Each row has a name. Each piece below is followed by the name of the row it came from, unless a question asks for something else. Each question is about the rows just above it.

Bovu: [-23  10  10 -35 -12]
Beli: [ -96   75   76    4 -111]
lil: [11  4 75 76  7]
Where do [ -96   75   76    4 -111] appear? => Beli
which: [ 10  10 -35 -12] => Bovu
which: [-23  10] => Bovu
Which row holds [11  4 75 76  7]? => lil
which: [-23  10  10 -35 -12] => Bovu
Where do [75 76  4] appear? => Beli

toku: [-11 -27 -39 -14 -29  14  11 -25 -28  74 -16   9   9  -4  -6 -11 -25 -33
   9 -11  18 -36  38  58 -43 -21  53 -34  33 -30  92  58]
porit: [  9  -4  -7 -11 -25 -33   9 -11  18  52 -16  38  20 -22  60  -9  38   3
 -15 -15  12  20 -26 -38  19  83 -26   8   2 -17 -33 -34]
Rotur: [ 63  85  63  -7  77   1  42 -10  26  57  26  13 -58 -27  57  30  31  38
  -2  64  35 -18 -53 -57   3  90  40  32  35 -38  -3  55]
Meset: [-36 -16 -34  20 -40 -15  10   9 -53  27  24  -8 -65  46 -68   4 -28   5
  33 -40  53 -84  49  59 -50   0  10 -51  17  37  27 -16]
Nugos: [ 77  49 109  36  58  -7  52 -32  17  57  36  41   6 -15  60   3  24  41
   8  33  41 -39 -59 -54 -40  72  54  32  48 -35  92  39]
Give the next 3 entries after [ 30  31  38  -2  64  35 -18]. => [-53 -57   3]
What are the next 3 entries after [ 52 -32  17  57]? => [36 41  6]
Where do [  9  -4  -6 -11 -25 -33   9 -11  18] appear? => toku
The row with [ -7  52 -32] is => Nugos

dilor: [ 20 -40 -31  15  58  16   6  11  31  75   8  15  -6 -11  51 -27 -31  12
 -19  39  82 -39 -11  48  32 -11  12  94  -6  21  25 -55  15  10  55 -55
 -32 -11  62 -22 -51  32  -1  28  17 -36  22]
gasa: [-30  19  49  13  57  16   6  11  31  75  10  15  -6 -11  51 -27 -31  12
 -19  39  83 -39 -11  48  32 -11  12  94  -6  20  22 -56  15  10  55 -57
 -32 -11  64 -22 -51  32  -1  30  16 -36  22]
Tasiv: [ 38 -17 -31  52 -42  22 -30  11 -55 -27   2 -52  11 -33 -34 -29  24  -3
   0  12 -57 -21  16  19 -27  63  11 -39  -6   5  -2 -51 -42  21 -52   2
  12 -14  -7 -29  33  32  28 -16 -61 -23 -13]
tak: [ 20 -40 -31  15  58  16   6  11  31  75   8  15  -6 -11  51 -27 -31  12
 -19  39  82 -39 -11  48  32 -11  12  94  -6  21  25 -55  15  10  55 -55
 -32 -11  62 -22 -51  11  -1  30  16 -30   0]
kora: [ 20 -41 -32  14  57  16   6  11  31  75  10  15  -6 -11  51 -27 -31  12
 -19  39  84 -39 -11  50  32 -11  12  94  -6  20  24 -57  15  10  55 -55
 -32 -11  61 -22 -51  32  -1  30  16 -36  22]
dugul: [ 11 -47 -30  26  42   9  20   7  31  86   3  13 -11 -11  51 -24 -46  12
 -24  44  80 -39 -31  41  32 -21  36 110  -2 -14  17 -49  22  10  55 -54
 -32  -1  42 -21 -53  15  -2  33  14 -32   0]
suga: [ 20 -43 -30  19  52  16   3  11  31  75   7  15  -6 -11  51 -29 -31   6
 -18  39  80 -35 -11  45  32 -11  12  94  -6  25  17 -55  15  10  55 -55
 -32 -11  61 -22 -42  32  -1  30  16 -39  17]
which: [ 20 -40 -31  15  58  16   6  11  31  75   8  15  -6 -11  51 -27 -31  12
 -19  39  82 -39 -11  48  32 -11  12  94  -6  21  25 -55  15  10  55 -55
 -32 -11  62 -22 -51  11  -1  30  16 -30   0] => tak
which: [ 20 -41 -32  14  57  16   6  11  31  75  10  15  -6 -11  51 -27 -31  12
 -19  39  84 -39 -11  50  32 -11  12  94  -6  20  24 -57  15  10  55 -55
 -32 -11  61 -22 -51  32  -1  30  16 -36  22] => kora
which: [ 55 -55 -32 -11  61 -22 -51  32] => kora
which: [-30  19  52] => suga

beluz: [ -32   -4  104  -82   19 -111]
doki: [ 31   5 112 -29 -71 -76]
nebak: [-32  -4  44  -1 -46 -81]
[-32  -4  44  -1 -46 -81] is in which row? => nebak
The next 3 entries after [  5 112]: => [-29 -71 -76]
The next 3 entries after [ -4 104]: => [ -82   19 -111]
Which row holds [-32  -4 104 -82  19]? => beluz
which: [ 44  -1 -46 -81] => nebak

bonu: [   3  -86   32   32 -117   31   23  -39   23   24  -25   42   67 -127
  -57   48   46  -86  -14  106  -26  -33   65  -53  -13  -24  -10   -2
   -9  -26  118   -9  -53   -6   82   -7  -44   15   68  -50  -10   29
   -4   -7   -6   22]
Lalog: [  23   67 -126  -57   48   46  -86   48  106  -33   32   46  -86  -13
  106  -11  -33   65  -53  -26  -26  -13  -13  -13  -13  118  -10  -53
   -9   82   -9  -44   15   68   25   -7   29   68  -50  -10  -10    6
  -17   -7   15    8]
vubip: [   3   31  -39   18   -3  -25   23   67 -127  -57   32   46  -86  -13
  106  -11  -33   65  -53  -26  -26  -13  -13  -13  -13  118  -10  -53
   -9   82   -9  -44   15   68  -50   -7   29  -10  -10  -10  -10    6
  -17   -7   15    8]
suta: [  32 -117   31   20  -39   31   23  -38   23   67 -127  -57   48   46
  -86   48  106  -33  -33   65  -53  -13  -13  -13  -13  -24  -10  118
   -9  -53   -9   82   -9  -44   25   68  -50  -10   29  -10  -10   -6
   -4    6    8   62]
pobof: [ -39   31   28  -25   20   67 -127  -57   32   46  -86   42  106  -13
  -33   65  -53  -33  -26  -26  -26  -13  -13  118  -13  -53  -10   82
   -9  -44   15   68  -50   -6   29   -7  -10  -10  -10    6  -17    3
   -4   -7   62   22]
Das: [  32   67   46   20   28   31   42  -86   32 -127  -57  -25   48   46
  -86   48  106  -33  -33   65  -53  -13  -13  -13  -13  -24  -10  118
   -9  -53   -9   82   -9  -44   25   68  -50  -10   29  -10  -10   -6
   -4    6  -17   22]
Where do [  23   67 -127  -57   48   46  -86   48  106  -33] appear? => suta
Which row holds [  23   67 -126  -57   48   46  -86   48  106  -33   32   46  -86  -13
  106  -11  -33   65  -53  -26  -26  -13  -13  -13  -13  118  -10  -53
   -9   82   -9  -44   15   68   25   -7   29   68  -50  -10  -10    6
  -17   -7   15    8]? => Lalog
which: [ -38   23   67 -127  -57   48   46  -86   48] => suta
The next 3 entries after [  31   28  -25   20   67 -127  -57   32   46  -86   42]: => [106 -13 -33]

puge: [ -4  16  -7  13  13  21  23  13 -10  23  -5  13  17   0  16   7  -3 -22
 -28  -5  14  14   5]
gude: [ 14  18 -35  56   9  -9  23   6 -45 104  19  50  28 -23  52   5  35 -84
 -88  26 110  12  62]
mani: [ 12  21  19   0  16   7  -3 -22 -10  23  -5  13  17   0  16   7  -3 -22
 -28  -5  14  14  12]
[ -4  16  -7  13  13  21  23  13 -10  23  -5  13  17   0  16   7  -3 -22
 -28  -5  14  14   5] is in which row? => puge
Which row holds [-45 104  19  50]? => gude
Give the next 3 entries after [13 21]. => [ 23  13 -10]

Suduv: [  6 -14 -10  13  23  19  33  11 -24 -28 -31 -26  12   3 -61 -17 -23   6
 -14 -10  15  23  19  12  27   4  13  29 -49 -14  29 -47  23  -4   3  19
 -38  44 -15 -51 -40  16   1 -32   4  22  37 -13 -11  30  14 -39   6  -3
  26]
tof: [  83   34  -32 -103  -55   22   67   29  -44  -54  -60  -35   45    7
 -114  -26  -51   29  -23  -15   38   54   40   38   59   20   34   64
  -87   -5   55  -89   59    7   20   51   68   90  -34  -86  -64   40
    4  -72   -5   67   75  -14  -10   60   32   70    6    7   59]
Subir: [-64  40   4 -71  -5  67  75 -14 -10  -4  -6   0  25  16 -23 -19   4   4
 -17  21   9  -1  15  26  15   9  -3  29 -26  -3   8  -6  18  22   6  13
  22  13  14 -10   4   5  -5 -25  16  15   8  -6   6  24  15  15   5   7
  20]
tur: [ 37  18 -20 -50 -30  12  33  11 -24 -28 -31 -26  12   3 -61 -17 -23   6
 -14 -10  15  23  19  12  27   4  13  29 -49 -14  29 -47  23  -4   3  19
 -38  44 -15 -51 -40  16   1 -32   4  22  37 -13 -11  30  14 -39   6  -3
  26]
fube: [ 37  18 -20 -50 -30  12  33  11 -24 -28 -31 -26  12   3 -61 -17 -23   6
 -14 -10  15  23  19  12  27   4  13  29 -49 -14  29 -47  23  -4   3  19
  26  44 -15 -51 -40  16   1 -32   4  22  37 -13 -11  30  14  38   6  -4
 -16]
Where do [ 37  18 -20 -50 -30  12  33  11 -24 -28 -31 -26  12   3 -61 -17 -23   6
 -14 -10  15  23  19  12  27   4  13  29 -49 -14  29 -47  23  -4   3  19
  26  44 -15 -51 -40  16   1 -32   4  22  37 -13 -11  30  14  38   6  -4
 -16] appear? => fube
which: [ 37  18 -20 -50 -30  12  33  11 -24 -28 -31 -26  12   3 -61 -17 -23   6
 -14 -10  15  23  19  12  27   4  13  29 -49 -14  29 -47  23  -4   3  19
 -38  44 -15 -51 -40  16   1 -32   4  22  37 -13 -11  30  14 -39   6  -3
  26] => tur
Give the next 3 entries after [-64  40   4 -72  -5  67  75 -14 -10]. => [60 32 70]
Where do [-71  -5  67  75 -14] appear? => Subir
which: [  6 -14 -10  13  23  19  33  11 -24 -28 -31 -26  12   3 -61 -17 -23   6
 -14 -10  15  23  19  12  27   4  13  29 -49 -14  29 -47  23  -4   3  19
 -38  44 -15 -51 -40  16   1 -32   4  22  37 -13 -11  30  14 -39   6  -3
  26] => Suduv

Rada: [ 12 -25  35 -42  46  78  29   2   8  34]
fid: [ 86  31 -40  29  46 -42   8  78   2  16]
Sozib: [ 35 -41  35 -96 -30  34 -13 -25  27  34]
which: [ 29  46 -42   8  78   2] => fid
[ 35 -42] is in which row? => Rada
What are the next 3 entries after [ 35 -96 -30  34]? => [-13 -25  27]
The row with [-42  46] is => Rada
Give the next 3 entries after [ 35 -96]. => [-30  34 -13]
which: [-42   8  78   2] => fid

tesu: [-95 -97  82 -17 -49  95]
kagi: [ 57  46 -51 -21  43 -77]
Vis: [-63 -64  66  17 -45  62]
vof: [-15 -23  37  36  26  22]
per: [-11  23  -4  19 -20   2]
Give the next 3 entries after [-63 -64]. => [ 66  17 -45]
[-11  23  -4] is in which row? => per

vubud: [-50  18  59 -59 -45 -54  52  27  67 -34 -48  31 -60  14  24   0 100 -35
  10 -42  60  -4  78   3 -43 -26 -66  21 -18  13 -29  61 -35 -26  60 -10
  28   6 -10 -38 -39 -46 104 -34   3  29 -72  16  16 -33]
sak: [  61  -12  -35   38   74   32  -39  -50  -62   16   33  -25   67   -4
    5   27  -75   73   -4   13  -65  -34  -78   -3   30   12   73  -42
   13  -10  -10  -40   29   33  -58   20  -18  -27   21   73   13   64
 -100   34   -1  -28   86  -17   -2   48]
Bopa: [ -28   37   10  -75  -27    7   43   86   66   -1  -43   36   22   27
    8  -28   27  -17   21    0   30   53   74  -53  -21   -5  -69  -10
   -2   -3   35   48  -21  -34   95   -3   26  -22    8 -114   26  -81
   57  -71    7    1  -49   46  -29  -53]
boza: [  86   66   -2  -69   -4   35   30   96   52   18  -26   29   68   32
   -6  -35  -20   -1   26   22    1   65   54  -71   -4    7  -52  -25
    3   -8   58   30  -11  -25   87    3   19  -32   14 -124   52  -81
   14  -74    6  -11  -23   53  -44  -53]
sapug: [ 40  23 -46 -32  50  69  -5  64   8  35  20   2 124  30 -23 -28 -98  35
  26  50 -54  48  -5 -70  35  19   5 -45  14 -13  67 -11  10   4  33  16
  -6 -43  29 -74  71 -35 -71 -47   8 -29  38  43 -45 -26]
lub: [ -28   37   10  -75  -27    7   43   86   66   -1  -43   36   22   27
    8  -28   27  -17   21    0   30   53   74  -53  -21   -5  -69  -10
    8   -3   35   48  -21  -34   95   -3   26  -22    8 -114   26  -81
   57  -71    7    1  -49   46  -29  -53]
Palo: [-42  31  36 -71 -41 -26  52  62  71 -20 -52  39 -21  22  19 -14  72 -25
  17 -24  51  29  81 -28 -37 -16 -73   6 -11   5   3  59 -28 -32  86  -5
  29  -8  -2 -82  -7 -71  90 -57   3  16 -68  35 -12 -46]
Kadim: [  65   -1  -43   14   78   52  -36  -12  -42   27   39  -20  106   12
  -11    6 -103   68   11   33  -75   -7  -64  -31   41   15   61  -50
   15  -12   23  -37   25   28  -34   21  -19  -36   28   27   41   35
 -108    6    3  -32   81    3  -16   23]
puzar: [  17   33  -34  -53   24   57   12   88   33   29   -3   16  102   32
  -15  -36  -66   17   28   42  -30   63   25  -78   19   14  -28  -36
    9  -11   71   10    1  -12   64   11    6  -39   23 -109   69  -64
  -31  -65    7  -22    6   54  -48  -42]
kug: [  -5   35  -48   -8   69   67  -23   28  -18   34   35  -13  124   23
  -21  -12 -111   54   21   47  -71   20  -39  -55   43   17   36  -50
   14  -14   49  -27   19   18   -1   19  -13  -42   29  -28   62    1
  -99  -24    6  -31   64   26  -33   -4]
vor: [ -2 -23   2  74 -17 -33 -25 -87 -62 -17 -27  -5 -87 -48  43  49  56  31
 -46 -44  24 -49 -50  63 -29   0  39   3   0  -5 -68 -23  20  -1 -55  -2
  -2  22 -15 110 -52  72  11  72 -11  -2  20 -59  22  73]
gegam: [ 26 -23 -10  68  19 -15 -35 -91 -71  -9  -5 -15 -36 -37  36  50  13  53
 -33 -31 -11 -56 -70  47  -8   0  62 -15   5  -5 -60 -33  26  16 -69   9
  -9   6  -2 120 -39  84 -35  68  -6 -11  51 -53  18  78]
which: [ -28   37   10  -75  -27    7   43   86   66   -1  -43   36   22   27
    8  -28   27  -17   21    0   30   53   74  -53  -21   -5  -69  -10
   -2   -3   35   48  -21  -34   95   -3   26  -22    8 -114   26  -81
   57  -71    7    1  -49   46  -29  -53] => Bopa
Where do [-4 35] appear? => boza
Give the next 3 entries after [-24   6]. => [-31  64  26]
Where do [ 90 -57   3] appear? => Palo
[ 15  61 -50  15 -12  23 -37  25  28 -34  21 -19] is in which row? => Kadim
which: [ 28 -34  21] => Kadim

lopif: [ -8   4  -2  24  -2 -16  11  66  13 -45 -41   9]
deles: [ -8   4  10  24  -2 -16  11  66  13 -45 -41   9]
senap: [ -8   4  10  24  -2 -16   1  13  66 -37  63  -8]
which: [ -8   4  10  24  -2 -16  11  66  13 -45 -41   9] => deles

kinal: [ 99  -8  17 -16  16 -19  34  15  22 -28  16   4  25  31  50  30 -37  21
  -4  51]
Ref: [ 25  60 -82 -12  44 -18  36 -22  30  51 -21 -29  63  52 -85 -67  31  80
  -3 -91]
gagod: [ 99  -8  17 -46  64   7  59 -40  80 -37 -40  39   3  57  -3 -11  76  28
 -70 -14]
dun: [ 99  -8  17 -46  64   7  59 -40  80 -37 -40 -34   3  57  -3 -11  76  28
 -70 -14]
The row with [ 52 -85 -67] is => Ref
[ 99  -8  17 -46  64   7  59 -40  80 -37 -40  39   3  57  -3 -11  76  28
 -70 -14] is in which row? => gagod

vos: [ -27  -50   84   36  -52   43   66  111   60 -112   47]
seg: [ -24   69   78  -66  112   27   30   65 -107 -112   69]
Nobo: [  84 -106   86    9  104  -69  -77   75  -83  -58  -67]
bozig: [ 112  -82  -59   12  110 -102  -80  -89   -6   41  -29]
vuvo: [  23  -37  -92   90  -33 -106   29   32   93   52  -64]
Fil: [ 78 -24  69 -66  36 -52  43  66 111  81 -84]
The next 3 entries after [-24  69  78]: => [-66 112  27]
which: [-24  69 -66  36 -52  43  66 111] => Fil
Give the next 3 entries after [-24  69  78 -66]. => [112  27  30]
What are the next 3 entries after [  23  -37  -92   90  -33 -106   29]? => [32 93 52]

